B =
[[119 138 120 134 129 119 132 135 122 141 124]
 [116 140 118 135 126 125 135 131 123 141 125]
 [127 131 129 121 137 109 120 138 117 136 117]
 [121 138 121 133 128 119 132 137 121 142 123]
 [119 139 117 135 124 125 136 133 123 144 125]
 [140 108 143 127 124 119 124 139 137 109 134]
 [134 123 136 117 135 105 117 134 121 125 119]
 [141 109 141 125 127 118 122 139 137 109 133]
 [133 124 136 119 137 100 116 137 120 129 117]
 [141 107 142 129 122 124 126 137 140 107 136]
 [117 141 119 136 126 124 136 131 122 142 125]
 [139 108 142 124 127 119 122 140 137 110 130]
 [132 120 131 141 112 134 140 130 143 121 141]
 [116 143 116 134 128 129 134 125 123 141 127]
 [116 143 117 133 127 128 134 127 122 141 126]
 [118 140 119 135 128 122 134 132 121 143 124]]
B[-16, 0] -> 119
B[-16, -1] -> 124
B[-7, -7] -> 122
B[-5, 7] -> 140
B[-5, 2] -> 142
B[:, -4] -> [135, 131, 138, 137, 133, 139, 134, 139, 137, 137, 131, 140, 130, 125, 127, 132]
B[7, -10] -> 109
B[12, 7] -> 130
B[5, -7] -> 124
B[7] -> [141, 109, 141, 125, 127, 118, 122, 139, 137, 109, 133]
B[4, 3] -> 135
B[:, -11] -> [119, 116, 127, 121, 119, 140, 134, 141, 133, 141, 117, 139, 132, 116, 116, 118]
B[13, 4] -> 128
B[-8] -> [133, 124, 136, 119, 137, 100, 116, 137, 120, 129, 117]
B[1, 10] -> 125
B[12] -> [132, 120, 131, 141, 112, 134, 140, 130, 143, 121, 141]
B[-15, -5] -> 135
B[-16, -10] -> 138
B[-10] -> [134, 123, 136, 117, 135, 105, 117, 134, 121, 125, 119]
B[-9, 6] -> 122
B[-5, -8] -> 124
B[15, -10] -> 140
B[10, 5] -> 124
B[3, -5] -> 132
B[-3, -10] -> 143
B[-15, 8] -> 123
B[:, -8] -> [134, 135, 121, 133, 135, 127, 117, 125, 119, 129, 136, 124, 141, 134, 133, 135]
B[-12, 6] -> 136
B[-8, 5] -> 100
B[-9, -3] -> 137
B[11, 5] -> 119
B[-16] -> [119, 138, 120, 134, 129, 119, 132, 135, 122, 141, 124]
B[-3, 0] -> 116
B[4, -6] -> 125
B[-13, -11] -> 121

x =
126,133,131,142,136,130,135,131,123,102,134,126,126,120,130
130,132,133,145,133,125,136,133,124,102,132,129,123,123,130
127,132,131,142,134,131,133,130,124,103,135,126,125,121,131
129,132,132,144,133,127,136,132,125,102,132,128,124,123,131
129,132,132,144,134,127,136,132,124,102,132,128,124,123,131
130,132,132,145,133,127,136,131,125,102,131,129,123,124,132
128,132,132,144,134,128,135,132,124,103,134,127,124,122,131
125,133,129,140,135,133,133,129,124,102,135,125,127,120,132
131,132,132,145,131,126,134,131,126,103,132,130,122,125,133
130,132,129,143,130,132,132,128,128,102,131,128,124,127,137
131,132,132,145,132,126,136,131,126,102,130,129,123,125,132
126,133,129,141,134,133,131,129,124,103,136,125,126,121,132
126,132,132,142,136,129,134,132,123,103,135,126,125,120,129
130,132,131,144,132,128,135,130,126,102,131,129,123,125,133
131,132,131,145,131,127,136,131,126,102,130,130,123,126,134
129,132,132,144,133,127,135,131,125,103,133,128,123,123,131
x[0][0] = 126
x[10][11] = 129
x[1][8] = 124
x[3][14] = 131
x[3] = [129, 132, 132, 144, 133, 127, 136, 132, 125, 102, 132, 128, 124, 123, 131]
x[10][9] = 102
x[8][3] = 145
x[3][3] = 144
x[13][13] = 125
x[15][3] = 144
x[5] = [130, 132, 132, 145, 133, 127, 136, 131, 125, 102, 131, 129, 123, 124, 132]
x[11][4] = 134
x[5][14] = 132
x[6] = [128, 132, 132, 144, 134, 128, 135, 132, 124, 103, 134, 127, 124, 122, 131]
x[9][4] = 130
x[11][12] = 126
x[:, 13] = [120, 123, 121, 123, 123, 124, 122, 120, 125, 127, 125, 121, 120, 125, 126, 123]
x[7][0] = 125
x[6][5] = 128
x[11][6] = 131
x[15][12] = 123
x[5][4] = 133
x[12][4] = 136
x[4][10] = 132
x[12][7] = 132
x[15][14] = 131
x[13][0] = 130
x[4] = [129, 132, 132, 144, 134, 127, 136, 132, 124, 102, 132, 128, 124, 123, 131]
x[5][1] = 132
x[5][6] = 136
x[11][1] = 133
x[15][1] = 132
x[:, 0] = [126, 130, 127, 129, 129, 130, 128, 125, 131, 130, 131, 126, 126, 130, 131, 129]
x[15][10] = 133
x[4][6] = 136
x[12][0] = 126
x[7] = [125, 133, 129, 140, 135, 133, 133, 129, 124, 102, 135, 125, 127, 120, 132]
x[3][13] = 123
x[9][11] = 128
